Each row has two labels, one from each of two sets.
[  6 -31  22   8  -7   8 -13  42   0   3  -2 -15 -20   9  43 -21  -8   9
   0 -18  16  -8]  (51) + <48>
[ -1   7   7  -3  -8  -7 -10  39   2   6  10  58 -22  15 -14 -34  -8  10
  -4   0   4  -1]  (55) + <48>
[ -1  -8 -10   2 -18  -4  12  -4   3   1 -23 -73   9   2  13   9   2  13
  -6  12  -1  -1]  (53) + <42>
[  5   0   3  24   4   4  -7  21   0  -2   5 -44 -10   3  12  -3  -5  23
  -3   3   3  -5]  (51) + <48>
[ -1  12  -4  12  -5  -2   2  -7  -3  -9 -15 -66  -9  -2   0  15 -94  -2
  21   4  -2   4]  (53) + <42>
[  6  -8   7  -8  20   4  -1 -25   3   5   2  61  -1  -9  11 -20 -10 -17
 -15 -25   7  -3]  (55) + <48>
[  4 -20  11  -6   8   4 -10  28  -5   1  16 -72 -18   1  17  -1  -8   2
  18   2   2 -11]  (51) + <48>
[ -7  69  -5   8  10  -1   3 -46  -1  18  -3  25  28  -4 -14  10  15 -31
  21  -9  -2   3]  (61) + <47>
[  0  -8   3 -14   4  -5   0 -61   4   8   9 -37   6  -7  -3  -1   7   6
  47  -7  -3   1]  (57) + <42>
[ -3  29  -4   5  -5  -4   2  -5   0   1 -10 -40   2  -1  -6   5   4  -4
   8   3  -1   0]  (53) + <47>
[ -1  34   4   0  11 -12   6 -66  -4   9   5 -59  30  -7   6  17  14 -27
  49  -5  -4   5]  (61) + <47>
[  3  66   3  15 -18   7   3  55  -4  -6   1 -38  10   2   6  -8  -5   7
 -10  15   4  -2]  (53) + <48>
[ -4 -12  -5  -7  16   0  -8 -27  -2   9   4 -94  11  -3   5  15  -2   3
  14   6  -3 -12]  (51) + <47>
[ -4  10  -7  -9  -9  -2  -4 -38   1   7  21 -39  12  -2   1  -1   8  13
  42   9  -7  -2]  (57) + <42>
[ -2  -8  -4   0  -4  -3  -9 -11  -2   4  11 -72   3   1   5   9   0   8
  27  13   0   2]  (51) + <42>
[  1  -8   4   8 -21  -7   5  13   3  -6  -7  37  -7   1  17  -7   5  -4
  16  -8   3   4]  (61) + <44>
[ -1 -17 -14  -6   6   2  -5 -50   2   5   0 -43 -13  -3   0  13   2   0
  37  -9  -5   0]  (55) + <42>
[  1  -3  20  -2   9   4  -6 -19  -2   5  -2   0 -27   0  23 -14  -6 -11
  19 -25   8  -7]  (57) + <48>
[  0   2   5   4   0   1  10 -16  -1  -4 -10 -38  -5  -3   9  11  -4  -5
   1  -6   0  -1]  (53) + <40>
[ -6 -27  -9  15 -14   2  -4   7   1  -4 -23 -74   1   3  18  14   8   3
  15  10  -3   5]  (53) + <42>
[  1  -1  11   6   7   0  -9  31  -3   1  -4 -53  -8   0  15  -8  -9  -7
   7  -1   8  -5]  (51) + <48>
[ -3  19  -5   6  -1  -2   2  14   2   4  -8 -46  21   0  -4  -2  11  -1
 -16  10   1  -7]  (53) + <47>
[  2 -27  13  -9  11  -3  -5  20  -1   2   6  29 -26  -1   2 -21 -11   1
  -3  -8   9  -4]  (57) + <48>
[  2   0  -1   7 -14  -8  -1  36   2  -7  -5 -37 -11   0   7  -1  -7   7
  16   8   6   2]  (53) + <44>
[ -6 -33  -5   4  -5   2  -7 -18   5  -4 -32 -94  -1   3  23   9   2  -5
  16   1  -1   0]  (53) + <42>
[ -1  46  -1  -5   5  -4   5  13   0  12   4 -28   8  -2 -28  -6 -11  15
 -19   7  -1  -7]  (57) + <47>
[  1 -28   8 -14   5  -4  -4 -70   5   7   7   3  -1  -7  20  -7   9  -2
  39 -13  -2   2]  (55) + <42>
[  4  15  16   7  14   2  -6  35  -4   7  22   7 -23   3  -6  -8 -11  -2
  12  -4   4  -5]  (51) + <48>
[  1 -26  11  -8  26   2  -4 -18   0  -2   0  18 -15   1  10   1  -2 -15
   4 -17   5   0]  (57) + <48>
[ -3 -43  -6 -11  -6  -5   4 -29   6   3   0 -74   2  -2  10   7   1  19
  13   2   0  -3]  (57) + <42>
[ -4  14  -8   0 -13   4  -2  -6   0   2 -22 -82   3   0   3  -1   2  19
 -10   8  -3  -2]  (53) + <42>
[ -2  23   5 -10  -1  -7  -3 -18   4   7   0   7  -7  -4  -3 -18  -1  -2
  15 -15  -1   0]  (57) + <47>
[  0 -14   9  -1  24   4 -10 -50  -7   3  -4 -94 -13  -3  16  25   0 -14
  47  -8   1   2]  (51) + <47>
[  0 -53  17 -16  14  -6  -9 -59  -3   5   6  16 -32  -9   7  -5   0 -10
  67 -21   3   3]  (57) + <44>
[  3  -7   5  11   0   2   2  26   0  -7 -14 -34   6   4  33  -1  -8  -9
 -32  -9   4 -13]  (53) + <48>
[  5   3  12   6  13  -1  -9  11  -6  -4   7 -77   2   4  28  -1  -2 -14
  21   1   8  -1]  (51) + <48>
[ -1  54  -5  14 -11  -3   7   8  -4   0  -2 -85  36   4   5   4  -1   0
 -12  16   1  -4]  (53) + <47>
[  1  54  -6   1  13   3   3 -20  -2   7   6 -40  28  -4 -14   7   6 -10
   0   0  -1  -3]  (61) + <47>
[ -2  43  14   6  -6   0   2 -41   0   1   5  44  -5  -3  15 -11   9 -26
  46 -21   2   2]  (61) + <48>
[ -2   7 -12  -5  26   2  -5 -24  -5   7   1 -94  23  -3 -18  22   1  -2
  -4   9  -7  -6]  (51) + <47>
[  2 -18   9   4  -3  -3 -14  20  -1  -1   2 -23 -21  -1  12 -11  -1  -6
  32   4   5   0]  (51) + <44>
[ -4 -12 -12 -17   1   1   0  -1   3   3  -3 -72  -5   1 -12   9  -3  18
   5  15  -6  -2]  (51) + <42>
